Below is a small trained network, with its code and all its weights. Each question gives an input and a class and asks what happens when units are switched off, that is, made to give their printed mean instead of their output.

import numpy as np


def w(rows, s, z=0):
    codes = np.array(rows[::2]) - 128.0
    scale = np.full(codes.shape[1], s)
    scale[-1] = z or s
    return codes * scale


def f(y):
    return y / 2 * (1 + np.tanh(0.7978845608 * (y + 0.044715 * y**3)))


def log_softmax(a):
    a = a - a.max(-1, keepdims=True)
    return a - np.log(np.exp(a).sum(-1, keepdims=True))


def net(x, mask):
    res = np.array(x, float).reshape(1, 6) / 4 @ E
    y = f(res @ A[0][:, :-1].T + A[0][:, -1])
    res = res + np.where(mask, y, B[0][:, -1]) @ B[0][:, :-1]
    return log_softmax(res[-1] @ U[:, :-1].T + U[:, -1])


A, B = {}, {}
E = w([
[119,154,82,37,223,97],'x0',
[136,57,130,12,55,23],'x1',
[2,114,98,104,127,88],'x2',
[165,152,25,83,48,170],'x3',
[131,29,142,189,117,116],'x4',
[123,149,89,142,191,181],'x5',
],0.0095)
A[0] = w([
[28,59,254,139,97,42,178],'N0',
[130,107,31,222,60,53,254],'N1',
[2,109,75,176,97,118,112],'N2',
[157,177,241,184,97,201,109],'N3',
[133,68,206,81,233,100,150],'N4',
[148,96,189,192,174,175,122],'N5',
],0.0084,0.0051)
B[0] = w([
[87,104,221,62,121,65,254],'N0',
[124,78,95,50,7,220,231],'N1',
[58,149,149,90,87,208,195],'N2',
[149,153,120,196,96,201,217],'N3',
[199,140,141,182,184,1,203],'N4',
[149,115,76,236,132,75,204],'N5',
],0.0091,0.0097)
U = w([
[169,142,83,65,78,136,254],'0',
[87,122,215,120,65,118,8],'1',
[94,163,167,69,107,61,6],'2',
[200,145,163,215,172,166,126],'3',
[153,63,136,139,59,169,2],'4',
[121,191,105,96,227,39,108],'5',
[40,133,80,75,105,152,69],'6',
[190,1,200,158,182,69,46],'7',
],0.011,0.0057)

Each question gives the input, the list of numbers given to net, and the class t.
The units are the neurons (one row each of A and B). Each row of codes is followed by its name. A weight is (code - 128) times the scale printed after its matrix; where a second scale follows, it is the last column's (A, B and U).
mask holds one flag per neuron, in row order. A switched-off neuron (its flag False) gives its mean, the last column of its row in B, instead of its output. The means were averaged over made-up inputs and are rounded, as every weight is.
A unit's drop is (log p(t) with every unit on - log p(t) with that unit switched off) / (log p(t) with every unit on - log p(t) with every unit switched off).
The circuit of an input: a set's keep is (log p(t) with only the set's units on - log p(t) with every unit switched off) / (log p(t) with every unit on - log p(t) with every unit switched off). Starting from all 6 units, units are removed one at a time, each time the one whose removal leaves the highest keep (on an exact tie, the one counted first), for as long as the keep stays at least 0.8.
circuit, biggest first: the units of the circuit, biggest drop first
top k neurons: the k neurons with the biggest drops, biggest first
drop of u: that unit's drop, to one decimal
input [-7,4,-5,-8,-6,-6], class 7: top 3 neurons => [N1; N2; N4]
input [2,-1,1,2,-6,7], class 5: top neuron => [N1]
input [3,2,-4,-3,-3,-3], class 5: circuit, biggest first => [N1; N3]
input [3,-6,5,-4,5,4], class 5: top 3 neurons => [N3; N1; N4]
input [8,1,-1,3,3,-7], class 5: circuit, biggest first => [N1; N2]
input [1,2,5,6,4,-3], class 6: top 2 neurons => [N2; N4]
input [3,2,-5,-5,-5,-8], class 7: top 3 neurons => [N4; N2; N0]
input [-3,5,8,7,5,-4], class 6: top 3 neurons => [N1; N2; N4]
input [-1,-2,8,-4,8,3], class 1: circuit, biggest first => [N2; N0]
input [-5,4,8,-6,8,6], class 1: top 3 neurons => [N2; N0; N1]
input [-7,-8,-1,7,4,4], class 4: top 2 neurons => [N1; N4]
input [2,4,-1,0,-6,2], class 5: drop of N1 => 1.0
input [6,1,-7,0,-6,-8], class 5: drop of N1 => 0.8
input [-5,2,5,-7,-2,4], class 2: drop of N5 => 0.0
